What each symbol does to the objects:
* | ε γ
Vin | Gav Pof
Reg | Mol Fam
Fov | Nas Sop
Lek | Vud Ser
Loz | Mos Bug
Zag | Tun Dil
Sas | Nid Lof
Ded | Vis Gel
Vud | Ser Zit
Nat | Beb Vin
Guv | Bif Bav
Pag | Rek Sot
Lik | Vud Biv
Tad | Viv Lav
Bef | Rit Reg
Poz | Taz Lek
Bav | Nat Beb
Bif | Bav Zit
Gul | Tiz Tad
Tiz | Bef Rit
Kam | Lel Sen
Rit | Mol Mol
Gel | Sel Tas
Nid | Gup Kam
Taz | Lek Vud
Dod | Kun Ril
Viv | Lem Dod
Nas | Sop Tad
Tun | Dil Fel
Ser | Pof Bef
Pof | Zit Mos
Kuv | Gul Sop
Gup | Kam Lel
Rek | Zit Zit
Tas | Non Sas
Zit | Dun Dun
Dun | Biv Fid
Daf | Dun Nem
Dil | Fel Guv
Fid | Pof Daf
Lem | Dod Kun
Lav | Zag Bif
Kun | Ril Kun
Peg | Ved Mag
Zel | Biv Peg
Lim | Gel Lel
Rap | Kuv Gul
Lel | Sen Vis
Ril | Beg Lav
Sud | Lof Ser
Ved | Mag Poz
Lof | Rap Kuv
Beb | Vin Beb
Fel | Guv Bif
Beg | Lav Rap
Gav | Sov Sot
Sov | Sot Pag
Sel | Tas Tas
Sen | Vis Fov
Mag | Reg Taz
Vis | Fov Nas
Sot | Bif Rek
Mos | Daf Lik
Bug | Lik Zel
Biv | Peg Ved
Mol | Fam Ded
Sop | Tad Kuv
Nem | Fid Pof
Fam | Ded Lim
Non | Sas Sas

In the rows, 43 stands for zero.

The rows follow the links: the fewer symbols apart two objects are, the more alike their rows tend to be.

Each row is also shifted at random along 5 hidden directions that mean nothing.

Name the object of each row.
45 51 47 48 53 48 51 53 48 33 41 50 44 43 48 47 38 33 50 37 42 43 51 53 40 46 48 43 43 52 40 50 42 42 46 35 45 36 35 54 31 33 62 46 39 45 53 36 53 42 44 45 55 50; object Tad
31 41 37 46 35 46 51 41 51 47 51 36 46 45 50 51 27 31 41 46 35 32 40 36 44 49 36 38 41 40 53 48 42 51 36 36 49 47 52 53 45 35 32 29 36 42 28 35 37 43 44 54 43 48; object Bef
20 35 41 43 33 45 46 40 50 46 54 29 49 51 49 48 37 54 44 49 40 47 33 48 44 48 38 34 47 43 45 43 48 45 37 44 49 50 54 37 50 45 37 29 41 43 34 48 44 34 47 44 25 43; object Rit
78 52 37 46 47 43 43 44 41 36 32 44 46 31 42 42 43 25 43 36 43 32 55 45 48 45 51 51 42 51 46 49 43 53 44 45 41 34 30 65 36 36 58 50 33 40 49 33 41 47 38 44 63 53; object Mag
27 49 45 41 38 40 42 39 39 43 40 40 47 44 40 46 45 29 47 52 43 36 54 44 52 43 46 50 47 43 55 49 41 49 40 50 43 50 32 52 44 37 47 42 35 40 44 33 38 40 43 41 42 43; object Peg
46 47 54 37 43 43 36 42 37 48 50 49 39 59 48 49 54 42 53 60 43 40 51 48 47 40 42 46 52 48 53 34 42 47 48 44 55 55 40 26 44 34 36 43 47 46 44 37 49 38 54 48 31 40; object Kuv
41 44 46 42 51 40 48 47 34 41 40 43 39 46 40 44 44 48 40 40 49 40 42 46 42 45 50 55 42 40 43 40 33 42 53 48 40 44 42 44 44 46 39 52 48 43 45 48 43 48 43 50 44 47; object Sas
27 39 44 42 39 43 40 44 37 43 41 41 38 49 43 41 48 48 44 50 45 50 43 51 52 39 40 42 45 45 39 35 47 36 44 48 41 46 36 29 48 42 46 50 43 42 52 46 43 41 45 35 29 40; object Daf
49 43 49 45 41 43 34 42 42 45 48 49 35 40 42 41 45 36 46 48 35 32 42 35 44 40 42 42 43 38 49 48 36 42 46 44 45 46 43 45 45 38 42 37 43 45 38 38 35 49 42 43 44 40; object Gav
59 44 40 45 46 43 48 46 46 45 50 40 39 41 44 46 33 39 45 35 49 40 41 35 40 41 43 42 39 30 46 41 42 44 45 40 44 38 51 49 43 44 36 44 43 40 42 38 43 51 42 56 45 46; object Tas
57 41 31 44 40 47 49 45 44 40 34 42 40 32 45 37 40 44 33 24 46 53 40 38 46 41 44 42 38 46 33 40 57 45 38 38 33 28 45 51 42 53 44 54 37 36 47 46 44 49 35 41 61 49; object Lik
45 46 56 42 42 44 38 44 43 44 53 46 45 56 50 46 50 41 62 55 46 47 52 53 47 40 42 37 53 49 49 40 43 41 46 40 54 50 35 29 38 32 53 42 45 43 52 31 55 36 57 44 27 42; object Sop
23 38 47 43 43 39 46 41 39 42 46 32 54 51 42 46 46 58 46 55 46 44 39 59 47 48 47 47 47 48 40 46 38 41 49 54 46 53 44 36 46 45 47 39 47 46 43 54 44 36 45 36 22 45; object Ded
39 37 44 46 44 41 38 42 41 48 37 44 42 47 41 42 48 48 35 56 41 40 41 46 43 45 38 46 44 44 41 37 40 36 45 50 42 49 43 30 49 43 35 42 51 50 43 54 41 43 47 37 34 36; object Beb
26 48 43 42 46 41 40 39 39 51 45 48 44 46 39 53 46 48 39 49 46 44 40 38 39 38 40 48 39 43 41 42 48 50 41 42 43 50 54 35 51 44 31 40 48 49 35 53 40 40 34 42 41 37; object Lem
48 40 33 46 42 45 51 44 47 41 39 34 50 38 46 44 34 48 34 34 39 42 35 45 42 50 45 43 40 50 37 49 46 48 41 42 41 37 50 53 43 48 43 41 40 44 37 51 42 43 38 43 51 52; object Reg
26 37 43 43 42 40 45 40 40 43 42 33 53 47 43 46 43 57 41 51 43 42 36 54 46 48 46 46 46 50 41 46 40 44 44 52 44 51 47 38 48 47 42 37 46 46 38 55 41 36 43 38 30 46; object Fam
42 40 44 44 49 45 44 50 37 36 35 49 36 34 40 36 48 51 37 30 36 38 34 46 42 47 54 51 39 50 34 53 34 41 50 46 35 38 41 53 41 49 52 48 43 47 42 53 38 50 34 38 59 48; object Sov
31 45 44 44 40 50 54 50 54 42 54 42 39 48 52 48 30 35 50 37 39 46 42 40 42 45 40 36 44 39 48 45 46 43 39 29 48 41 48 48 39 37 44 37 37 40 40 30 49 43 47 56 45 47; object Rap
40 42 37 37 34 43 45 40 43 45 42 39 45 40 43 41 45 48 37 35 42 48 38 38 46 44 46 45 42 44 44 45 50 52 37 43 40 41 48 49 47 53 36 42 37 39 36 46 41 41 38 43 50 46; object Poz
42 42 39 51 41 47 52 46 54 36 47 33 51 40 48 48 26 31 49 42 40 37 45 50 45 50 42 36 42 43 46 54 41 45 40 41 46 39 42 60 37 34 56 33 35 41 43 34 42 41 44 46 40 50; object Mol
52 45 45 41 44 41 38 40 45 49 38 48 43 48 39 39 51 40 39 54 42 42 49 40 40 46 41 50 48 41 51 39 38 42 41 50 46 51 40 37 48 47 36 39 49 49 41 47 43 40 51 42 42 34; object Guv

From each start, follow one symbol. Which object do you reach?
Answer with the object's name.
37 49 45 42 45 43 38 39 41 49 50 47 44 47 42 53 47 49 46 50 47 50 41 43 40 36 40 41 42 45 39 40 52 47 41 42 47 47 50 30 49 43 41 40 46 48 41 50 46 37 38 40 35 36
γ: Dod
56 49 44 42 49 50 47 51 47 38 44 49 40 47 46 46 45 46 49 35 46 56 43 52 38 41 48 40 45 48 35 42 51 43 43 38 45 36 42 40 40 43 57 45 43 45 51 46 55 39 42 43 47 42
ε: Lav
75 40 40 44 46 37 38 31 40 56 46 43 51 40 42 44 45 53 39 45 49 38 38 31 39 41 37 43 39 43 42 36 47 49 47 44 46 44 57 38 46 51 23 45 53 43 34 51 39 49 41 47 44 46
ε: Gel
52 40 41 40 45 42 42 40 37 47 38 44 44 49 47 46 49 52 33 49 38 37 37 47 44 48 43 53 44 56 43 37 43 50 46 47 46 48 48 35 49 45 30 42 46 49 36 54 43 39 45 45 45 48
γ: Rit
44 45 46 43 49 46 47 49 37 40 36 49 40 50 48 45 48 44 39 43 38 39 44 53 43 48 49 55 46 57 42 43 38 46 50 43 45 44 39 43 40 37 44 48 43 47 43 46 48 42 45 47 51 49
ε: Tiz
38 40 45 43 42 38 43 39 46 50 52 42 48 42 42 42 37 46 46 41 50 45 40 29 40 40 37 37 39 33 46 44 43 43 43 37 43 44 55 44 41 51 28 44 49 39 35 40 41 49 44 51 43 44
ε: Gup
32 40 40 35 36 45 44 41 36 41 39 38 41 45 43 40 52 55 39 39 42 52 38 50 51 42 49 46 47 49 40 41 49 46 40 49 38 44 41 39 49 51 45 46 38 40 43 51 42 38 41 36 42 44
γ: Zit
30 50 45 42 48 45 46 47 46 43 42 51 43 49 40 47 46 39 41 47 40 44 48 43 36 46 45 51 44 44 47 46 39 45 42 42 45 48 42 44 45 42 43 39 43 50 41 45 47 38 45 46 48 37
γ: Bif
40 41 42 51 48 42 42 47 43 41 32 50 37 39 41 41 40 31 34 49 36 28 46 43 43 48 41 50 39 43 44 45 32 38 47 46 39 44 37 49 42 35 41 44 46 49 44 44 35 52 41 42 50 43
γ: Pof
55 49 36 45 49 47 46 44 49 45 43 50 42 37 44 47 41 48 37 30 46 53 37 37 34 38 42 40 37 44 32 42 54 48 39 34 41 33 55 43 45 49 41 43 44 47 41 54 47 43 32 44 56 43
ε: Beg
43 43 51 45 44 42 42 43 47 43 52 44 52 47 48 42 42 41 57 46 46 46 49 44 43 43 40 31 47 47 44 47 44 41 44 35 49 44 42 43 33 39 52 45 45 40 48 32 51 42 51 45 38 46
γ: Sop
44 41 41 37 37 44 40 42 35 47 40 42 38 49 46 45 52 46 37 48 38 39 40 45 51 45 45 51 46 51 47 35 46 51 44 48 44 48 43 35 51 42 32 44 40 43 40 47 40 41 44 44 43 45
γ: Bef
49 45 40 36 29 44 38 36 45 51 51 38 42 45 46 46 44 39 47 46 42 44 44 32 49 40 38 38 46 38 53 39 53 53 34 41 48 47 50 41 49 45 31 36 36 37 35 35 39 40 44 49 40 43
ε: Vud
49 42 50 42 40 38 33 34 44 50 56 39 54 48 43 43 48 50 59 55 52 50 46 42 44 37 37 30 48 40 46 41 47 40 44 43 51 50 46 32 40 45 45 42 50 40 46 37 46 41 50 40 25 39
ε: Sen
35 47 35 47 45 41 51 45 38 38 27 47 42 31 39 43 38 25 31 33 39 28 50 36 49 47 49 57 36 46 49 51 38 50 42 42 33 37 35 70 39 39 42 52 33 39 41 36 34 50 33 48 71 52
ε: Peg
